In the rows, 128 means zero.
Each row has a class, written after it.
[125 131 144 171 113 106 141 158 153 107 143 115 140 138  95  70 150  88
 146 123 176  89  96 163 118 155 186 138 134 115 130 133 152 185 101 178
 121 141  96 116 106 146  66 146 145 159] | k_81
[115 103 130 135  82 109 149 138 166 143 104 115 121 128 180 133 171  87
 121 127 169  81 149 124  88 130 129 113  75 116 109 151 189 110 114 225
  92 100 146 138  60 158 108 161 118 100] | k_81
[ 96 139 157 163  97 118 127 155 118  89 152 107 174 114 108 114 106 111
 162 172 119 153 107 142 135 169 156 173 101  90 112 149 110 173 161 152
 130 100 174 170 124 137  82 122 166 169] | k_561
[126 147 141 147 130 106 130 172 130  90 136  99 135 110 110  82 121 103
 139 156 142 152  92 121  86 151 144 137  96  97 127 129 124 175 166 160
 145 149 142 148 108 137  90 113 119 174] | k_873
[104 109 140 125  82 140 167 133 137 116 103 130 126 104 183 129 139  80
 120 111 142  80 124 115  91 130 126 140  77 116  95 124 150  89 107 201
  85  92 148 174  59 135 142 129 123 103] | k_396
[ 95  97 118 148 107 129 171 135 182 118 117 129 108 134 149 131 171  82
  90 120 145  81 148 114  83 144 110 146  62 105  80 134 163  86 108 186
  91 106 148 157  58 133 153 160 133 103] | k_744
[ 85 157 150 123 118 106 146 200 160 107 144 116 159 122 110  82 139 126
 136 156 156 108  93 144  83 163 121 174 110 109 122 129  55 149 178 164
 148 123 148 150 128  86  93 138 111 156] | k_821
[104 153 156 126 122  99 156 167 132 102 148 109 163 140 116  76 113 101
 103 168 131 103  45  98 109 172 135 144  56  91  94 116 152 153 146 148
 149 107 160 156  96 116  84 149 123 162] | k_805
[ 71 157 160 124 109 115 171 188 145 105 135 115 157 154 127  84 158  93
 147 172 149 101  50 139 108 156 155 158  67 105  81 145 119 159 131 145
 166 113 149 138 101 101  98 148  93 142] | k_276
[103 106 123 145  94 125 153 121 151 110  93 111 117 134 150 138 179  85
 102 118 119  72 146 123  99 130 119 141  69 114 119 139 189 107 101 207
  83 107 147 150  67 145 113 135 160 119] | k_744
[127 148 184 186  86 105 166 163 125  58 118 101 150 131 125  67 120  81
 103 151 134 119  60 145 114 147 177 147  79 121 133 139 134 153 158 158
 134 108 134 165 118 128 101 129 131 173] | k_821
[ 83 130 160 153 119 131 146 185 153 124 107 118 135 129  94  97 115  95
 126 137 136 119  93 105 116 150 147 131  59 124 152 161 117 162 136 163
 139 100  90 174  69 110 125 121 141 130] | k_873
[106 187 159 159 105 105 175 158 138  97 131 144 160 124 103 109 118 106
 127 183 152 122 144 161 148 136 156 147  71 120 133 139 108 167 120 147
 115 148 142 178  95 165  98 141 161 169] | k_159
[ 94 125 146 131  88 127 171 123 148 113 102 134 130 145 182 139 166  95
 102 124 140  98 149 110 102 124 112 135  45 119 108 142 158 118 102 191
  74  99 129 154  69 126 144 138 145 111] | k_633
[106 112 128 135  88 111 162 142 156 125 119 113 120 134 179 134 173  93
 123 137 160  72 122 127  89 135 136 124  42 113 107 151 191 103 121 206
 108 109 130 155  41 131 108 123 131 104] | k_276
[113 100 117 133  88 132 158 119 158 129 124 122 119 109 174 137 167  96
  77 122 162  82 137 117  91 138 128 128  58 104  95 134 155 112  99 205
  80 104 119 150  66 131  87 155 145  97] | k_30
[ 97 132 120 151  95 124 153 100 139 121 127 120 129 123 161 153 183  95
  85 130 136 105 142 123 103 136 132 128  55 106 121 139 152 124 118 193
  88 112 137 169  48 154 124 138 133 121] | k_247
[110 160 136 177  84 113 159 159 132 137 113  88 128 110  97  50 113 127
 102 119 136 113  54 128 116 160 151 131  65 116 137 185 145 192 144 174
 132 141  98 149  54 148  79 128 160 161] | k_887
[ 71 147 119 179 117 138 138 192 172 111 124 104 134 123  93 123 128 139
 148 155 124 140  62 119 134 216 169 127 161 102 110 181 104 172 115 142
 176 128 123 136  91 115  61 141  97 126] | k_561
[107 110 143 110 101 136 164 130 133 102 112 136 123 116 175 123 148  97
  85 128 155  85 136 124  96 140 137 137  70 116  95 132 171  76 113 180
 108  90 158 172  57 151 140 147 147  97] | k_396
[ 97 116 144 130  82 136 155 118 130 116  79 132 109 141 175 116 166 101
  84 106 145 111 141 132  69 135 107 126  74 118  90 153 168 121 109 206
  85  99 149 132  79 136 137 124 139 107] | k_396
[107 117 126 123  74 131 166 143 137 110 115 112 113  99 189 146 162  79
 119 119 146  93 154 134 111 142 133 130  51  97 128 138 177 121  90 200
  81 123 145 147  42 144 118 139 148 139] | k_887
[ 83 141 148  92 109 114 162 174 166 130 144 113 157 138 105  78 134  93
 122 177 174  90  63 112 110 173 145 170  63 107  74 130 108 165 125 166
 141 122 137 131 102 109  66 150 124 141] | k_30
[131 109 121 129  97 122 162 119 142 127 114 125 118 144 188 141 175  71
  86 129 166  83 145 125  84 122 130 109  51 121 121 118 176 118 108 190
  97 122 139 150  69 127 127 150 133 110] | k_30
[109 119 143 122 103 121 160 121 146 100 112 113 126 122 176 150 164  94
  97 135 149  97 153 123  93 127 142 137  46  82 143 139 159 120 127 177
 113 113 165 171  77 149 123 151 160 120] | k_887
[ 91 109 115 139  96 132 158 120 161 114 108 119 112 117 176 129 176  99
  70 106 154  86 130 113  88 128 114 125  47 113 114 128 166 107 111 192
 104 106 134 166  83 108 123 162 150 122] | k_30
[109 130 141 117  94 126 159 104 144 143  86 130 118 154 161 151 180 100
  88 124 143  93 150 121  95 135 139 120 105 110 132 165 174 149 117 196
 102 134 144 142  54 137 148 142 129 113] | k_247
[124 177 173 145 111 109 119 159 120 100 140  91 136 131  92  68 131 125
 118 138 127 111  72 117 114 151 141 161 117 111 112 131 106 165 160 170
 116 145 186 166 113  78  97 125 146 137] | k_159
[106 158 152 208 153 126 168 161 147 126 125  78 177 160 134  91 129 100
  90 180 154 153  89 118 117 170 141 148  33  98 115 118 133 168 108 147
 146 134 182 151 103 135  64 121 122 177] | k_805
[110 148 172 159 110 118 142 160 127  93 132 121 178 104  87 104  89  87
 142 174 127 101  86 136 138 175 174 148 102 126 126 130 107 171 129 157
 112 138 123 134  97 115  80 114 124 143] | k_873
[ 90 139 141 153 117 117 125 170 119  75 127 131 140 104  58 127 158 148
 111 192 108 156 105 146 125 183 153 120 122 101  89 145 121 133 116 171
 104 175 165 146  88 185  76 128 114 131] | k_873
[123 157 153 142  61 107 156 162 168 132 118 121 164 168 116 110 111  84
 158 175 171  95 109 129 109 162 172 150  74 101 123 174  96 180 136 162
 120 125 145 173  98 123  95 175 152 102] | k_81
[ 84 124 133 147  95 124 156 148 149 112 119 109 127 105 198 137 172  87
  97 118 151  84 147 123 102 125 120 111  43 106 136 137 154  97 119 182
 105  99 131 162  62 128 117 142 133 136] | k_821
[102 105 117 125  75 126 167 148 148 115 103 132 105 143 155 118 155  93
 109 123 134 109 169 133  80 127  96 145  63 115  91 126 183 104  86 207
  71  87 144 161  71 150 132 150 156 117] | k_744
[ 97 106 140 144  84 137 152 128 147 113 104 117 120 107 190 126 120  80
  98 112 147 108 137 102  91 137 130 124  79 117 120 104 169 112 112 206
  91  96 123 167  61 105 161 116 150 104] | k_873
[ 96 163 154 115 118 129 148 146 142  79 154  96 159 143 133  99 133  97
 142 166 148 146 113 109 141 182 124 156 100  94 110 157 123 182 159 157
 108 173 135 140  94 140  80 127 138 172] | k_633
[109 120 129 132 104 111 162 118 147 120 116 122 116 119 175 154 161  93
  85 137 149  91 142 124  82 134 122 129  22 102 108 111 179  97 116 192
  99 103 168 172  54 147 124 132 133 115] | k_805
[ 90 141 148 168 130 131 137 200 154 153 126 107 146 135  76  97 115  76
 127 145 123 111  83 129  95 155 115 131  87 117 130 150  89 137 160 167
 139 124 136 155 104  88 145 148 109 148] | k_744
[ 88 168 166 144  83 112 145 154  99 120 128 113 169 148  84  64  78  95
 149 158 141 110  79 137 117 165 148 133  48 117 112 137 143 125 127 136
 108 131 148 189  77 135  99 129 131 139] | k_396
[115 124 132 156  96 130 140 155 141  93 142 104 177 143 123 105 121 122
 108 180 141 125  42 121 105 187 132 172 105 110 109 115 131 153 150 157
 137 117 173 153 115  90  42 145 116 150] | k_30
[ 79 134 145 133 104 128 155 142 141 111 109 113 118 125 181 132 181 107
  86 131 138 120 131 111 115 120 113 115  63 116 114 137 174 121 127 221
 106 105 130 170  56 155 132 122 152 137] | k_633
[114 115 136 128  91 129 170 138 149 115 115 122 123 108 194 136 149  85
  84 122 159  93 149 128  94 121 138 128  60 104 112 120 164 102 102 197
  91 100 157 181  75 116 122 161 140 122] | k_30
[109 129 153 101  80 123 154 137 150 110 114 130 115 129 185 133 147  88
 116 100 173  94 176 125  78 124 130 142  70  99 111 155 166  86 124 189
  92  84 148 155  86 121 131 128 163 123] | k_396
[120 152 168 169 108 108 145 142 146 114 124 116 162 124  76  87 123  84
 148 157 133  83  90 119 141 156 164 135 105  95  91 127 132 156 108 149
 102 158 116 138 112  86  61 136 125 162] | k_30
[ 99 133 144 134  83 108 166 138 149 127 108 134 122 104 162 129 138 100
 104 135 158  86 153 145  82 124 115 124  44 116 125 138 162 127 138 204
 113  97 135 157  61 138 123 149 140 131] | k_887
[ 86 194 163 148  86  99 156 152 126 100 132  79 150 145 118  67 160  89
 132 158 145 123  73 143 108 154 168 168  66  96 124 137 103 171 145 176
 125 117 137 177  72 142  59 121 131 129] | k_159
[103 151 166 161  96 119 143 165 147 163 133  79 160 144 136  97 127 114
 146 164 176  94 100 119 105 127 143 143  68  96 129 153  86 213 119 180
 133 118 149 171 139 107  41 161 131 121] | k_821
[109 103 137 135  99 122 181 119 152 112 118 114 119 120 189 132 142 102
 120 119 163  86 135 119  85 121 132 125  67 127 123 150 197 112 114 213
 115 101 134 169  60 146 123 130 139 110] | k_276
[133 142 136 174  91 104 159 190 167 139  93 110 132 159  86  68 120 110
 123 168 112 123  70 129 125 142 137 170  86 122  87 119 108 166 120 185
 109  99 108 162 118 104  97 113 132 131] | k_744
[103 159 163 149  80 113 171 205 144 104 121 108 123 143 104  26 173  88
 167 144 133  88  61 117 123 142 152 158  85 116  35 154 133 157 119 167
 133 120 102 144  90 117  84 148 115 134] | k_276
[114 147 142 163 108 104 129 173 143 125 107  81 161 118 140  78 114 115
  97 143 161 121 109 152  73 148 155 151  72  68 167 109 122 148 138 168
 131 129 115 157 135  88  66 140 130 142] | k_873
[ 98 160 160 113  80  93 160 192 122 105 116 128 162 113  76  70 135 108
 151 179 126  93  84 168 118 160 179 177  77  82 122 118 105 164 104 166
 135 121 139 162 115 116  92 145 182 163] | k_887
[102 127 146 143  87 124 168 128 160 112 116 130 118 122 180 141 137 103
  85 123 173  88 173 124  99 130 113 120  51 115 123 138 196 127 114 201
 100 113 151 156  52 130 122 148 162 140] | k_887
[ 72 157 154 128  89 121 164 150 124  73 147 112 157 166  81  53  98 118
 113 165 132 147  77 136 105 155 100 186  99 106  69  73 117 171 106 171
 117 123 154 176 134 115  97 153 138 152] | k_744
[ 77 159 139 174 118 116 145 158 134 113 139 108 169 145 105 111 170 110
 141 171 143 126 140 159 129 160 156 143  74 116 153 155 102 175 128 156
 122 122  98 167  92 170  44 150 128 109] | k_873
[140 129 160 166 102 116 141 175 130 148 130 105 181 143 132  88  78  89
 139 189 151 136 107 118 120 150 129 156  53 124 105 120 119 184 142 170
  91 100 124 134  95 121  61 101 107 134] | k_873
[ 88 136 158 148  96 114 155 116 153 108 118 140 132 120 166 134 164 121
 108 115 146  85 169 133 115 117 135 144  83 114  93 128 176  96 108 193
  69  94 143 167  70 127 120 129 164 122] | k_633
[ 86 169 169 198 115 114 128 185 132  77 121  97 146 155  79  53 107 145
  93 128 110 165  95 121 106 166 125 143  94  90  95 142 107 162 152 157
 114 116 149 185  98  94  77 119 126 151] | k_561
[115 112 116 115  94 110 164 122 132 123 104 117 136 100 179 134 139 108
 119 122 133  86 150 132  94 134 136 136  84  93 135 144 152 129 128 181
 111 110 126 159  55 165 109 144 131 104] | k_561
[ 77 160 167 201 128 129 138 139 135  91 135 101 155 149  80  96 168 113
 122 146 142 105  92 149 132 171 188 118 149 123 141 155 116 146 117 133
 155 153 114 133 118 146  64 142 134 129] | k_821
[ 88 106 110 155  91 141 168 143 171 101 113 116 121 132 172 147 169  78
  96 112 138 106 150 119  75 131 115 152  48  94 126 139 156 103  98 197
  99  77 131 164  68 144 115 140 168 133] | k_744
[103 111 143 147  95 129 158 108 146 114 107 122 115 109 168 143 167  85
 114 125 150  93 161 128 100 130 129 140  69 123 130 147 176 107 124 203
  75 111 161 167  49 171 126 131 145 110] | k_159
[ 98 123 150 147 103 114 183 124 153  91 113 130 131 131 185 131 149 100
 110 108 147  85 130 129  93 120 134 134  58 120 119 151 192 109 129 184
 106 106 153 162  46 112 145 114 132 140] | k_276
[ 98 153 176 159 120 132 143 152 155 108 105 117 178 153  86  81 104 116
 122 161 130 119  96  93  97 172 125 162  90 108 100 157 104 132 148 146
 116 127 125 127  97 114  71 115 139 137] | k_633
[ 97 119 119 127  93 122 154 108 139 133 109 121 119 117 159 123 161 103
  91 111 133  95 140 123 100 141 136 127  66  92 124 148 176 126 102 177
  76 116 134 166  61 146 129 160 134 123] | k_247
[ 99 156 142 183 115 110 122 187 115  85 151  97 139 158  47  68 123 125
 136 132 113 131  44 104 116 153 151 136  48  92 117 158 102 190 117 113
 152 110 119 165 108 114  54 137 138 156] | k_561
[114 162 131 184  97 126 157 155 141 116 124 106 151 130 114  57 149 103
 101 147 152 123 119 136  99 141 140 157  39 100  90 125  89 151 104 143
 120 119 118 167 126 112  63 168 170 142] | k_30
[ 85 120 143 103 116 130 113 129 121 143 152 108 142 170  63  90 147 118
 122 164 147 119  85 132 134 203 147 152 121 125 146 157 156 166 133 150
 152 118 107 128 121 111 110 159 169 124] | k_247
[ 96 123 109 153  76 124 158 142 152 132 112 123 110 151 154 150 182  68
 116 139 144  96 165 146  92 135 120 119  37 119 112 144 167 119  84 203
  85 102 132 152  62 153 126 147 158 109] | k_744
[ 96 168 158 150  78  95 162 185 122 123 131 123 170 137 112 125 137 103
 158 188 140  91  59 174 111 134 173 140  56 101 121 146 123 131 153 150
 152 129 158 184  75 117  99 142  92 140] | k_276
[114 114 119 130  81 118 150 129 149 131  92 122 123 149 162 117 155  92
  88 124 141  83 142 124  84 153 145 131  60 102 152 138 179 126 108 196
  81  99 122 180  68 123 126 156 158 105] | k_247
[120 105 132 154 111 121 158 118 178  97  95 126 121 126 163 143 189 108
  81 112 149  84 164 110  92 121 132 129  72 110 107 153 156  91 114 201
  85 120 163 153  62 172 116 158 137  98] | k_81
[ 90 148 178 138 108  98 117 141 148  97 142 101 148 124  51 115 123 122
 148 180 149 131 100 152  99 188 166 173  63  86 147 188 119 152 185 148
 154 104 154 145 122 122  54 125 165 153] | k_887
[ 87 101 119 119 105 120 156 138 142 107 122 126 123 103 188 148 173  92
 110 136 143  99 140 128 106 151 131 134  42 109 121 128 171 137 102 190
  91  95 147 157  43 126 128 131 129 115] | k_873
[ 96 152 178 188 108 123 143 165 115  73 131 101 159 149  80  88  86 103
 124 146 129 127  86 118 125 138 141 127  93 110 111 122 129 164 121 151
 128 135 135 164 126 143  62 147  95 156] | k_561
[100 158 139 126 106 119 164 178 113  82 132  97 188 155 143  57 128  98
 142 162 127 123 130 155 131 163 127 160  69 107 135 141 129 140 149 156
  85 150 110 157  91 168  49 134 129 147] | k_276
[106 145 172 168 148 130 124 130 123  79 148 112 124 173  29  82 164 109
 103 173 123 153  59 135 121 186 174 164  80 131 102 172  97 190 155 111
 148 120 154 150 121 136 102 151 111 127] | k_247
[ 87 106 135 142  87 118 148 128 152 135 103 129 119 141 127 145 148  91
  98 129 131  74 146 123  93 122 104 119  54 117 111 129 182 100  98 216
  77 103 140 163  72 133 135 142 155 109] | k_744
[135 138 205 120 105 126 157 172 146 100 117 107 161 140  92 101  82  67
 136 192 170  96 105 124 110 147 163 177  71 106 130 114 115 161 152 172
 144 137 150 151 110 115  89 126 143 153] | k_887
[104 131 126 139 112 117 172 125 151 112 108 125 120 131 173 143 171  97
 107 103 142  83 147 128  86 126 127 140  38 113 139 133 161 137  98 177
  97 103 153 160  80 137 109 141 139 130] | k_805
[112 116 130 128 102 130 163 132 139 114 116 131 129 117 188 164 160  93
  75 134 159  88 153 130 101 119 125 110  44 125 130 135 184 107 104 189
 109 104 155 157  56 131 104 151 138 138] | k_30
[125 147 164  85  98 114 165 172 104  55 162  91 152 118 140 104 102  80
 129 160 136 142  60 121 141 152 188 159  87  94 163 137 121 181 143 141
 158 114 123 174 115 135 107 149 133 156] | k_873
[113 162 146 164 106 108 171 142 147 113 114 114 190 103 101  83 131 127
 139 156 132  79  93 143 118 175 156 198 137 116 142 133  93 145 135 169
 123 167 178 152 114 106 102 140 164 151] | k_159
[109 124 144 148  95 119 156 101 163 126 104 142 108 131 137 142 166 117
  63 115 155  74 160 122  94 124 126 133  69 113 104 138 173 118 117 196
  78 127 137 172  45 123 135 148 130 112] | k_247
[ 99 142 162 158 113 134 148 139 162 116 112 118 170 134  99  79  98 138
 130 159 150 123  96 126 136 183 147 183 140 120 116 147 113 154 133 154
 154  87  98 144 139  95  66 115 177 135] | k_396
[104 103 125 146  78 130 149 150 145 113 113 112 116 131 181 151 136  82
 108 122 148 101 161 118  97 143 117 121  25 106 124 143 164 119 105 193
  86  86 124 167  46 125 108 138 130 100] | k_561
[ 99 107 141 154 100 112 162 127 150 129 112 113 117 110 191 128 167  96
  98 108 155  76 143 137  97 137 146 117  56 118 128 153 176 108 105 186
  83  94 154 154  54 124 132 131 132 114] | k_821
[ 90 133 148 169 103 129 145 174 153 146 139 103 166 152  96  71 128  89
 120 169 154 109  56 103 114 185 133 126  87 101  85 152 125 185 123 176
 118 131 113 131 100 107  48 157 118 141] | k_30
[ 96 160 148 157 100 119 152 174 119  99 144 110 131 177 106  85 124 124
 113 146 151 131  92 141 127 148 139 136  58  97  99 143 119 250  94 152
 116 134 133 174  76 124  55 152 115 133] | k_561
[104 155 165 180 115 111 146 183 122  77 137 106 146 138  73  71 165 105
 121 177 133 141  94 163 117 161 142 149  85 109 110 131 125 146 167 157
 137 145 145 157 107 166  75 158 104 163] | k_887
[100 157 178 128 118 139 130 136 136  99 131  85 128 114  77  82 112 130
 148 131 148 132 107 118 117 157 142 171 111 107 125 163 122 134 144 137
 146 140 110 155 108 107  75 138 143 140] | k_633
[ 93 117 134 144  96 121 169 139 156 120 118 120 124 124 187 150 169 104
 108 127 163  75 145 129  90 124 110 122  29 118 103 142 189  94 104 206
 103 113 148 155  32 108 114 123 118 120] | k_276
[107 150 152 133  89 105 151 151 154 106 157 112 143 173  85  89 133  77
 132 172 150  96 108 141 124 183 144 155  83 112  86 166 133 173 131 164
 106 116 109 123 114 131  69 168 135 115] | k_744
[100 135 182 153  97 115 158 162 165 125 142 117 173 151  99 147 130 105
 161 183 155 123 141 135 145 146 150 169  98  86 129 147 102 139 139 163
 113 109 132 161 142 137  71 155 123 128] | k_887
[ 95 133 145 143  75 120 150 142 141 106 112 120 132 142 183 136 175  97
 106 134 154  83 128 118  86 127 120 126  62 102 113 124 159 123 105 173
 124  94 151 144  73  85 107 134 144 134] | k_821
[101 156 141 204 150 139 142 149 147 105 139 109 163 175  87  82 177  94
  96 172 148 134 111 109 129 161 135 142  66  93 109 152 139 177 159 116
 138 163 127 161  54 180  57 149 118 180] | k_247
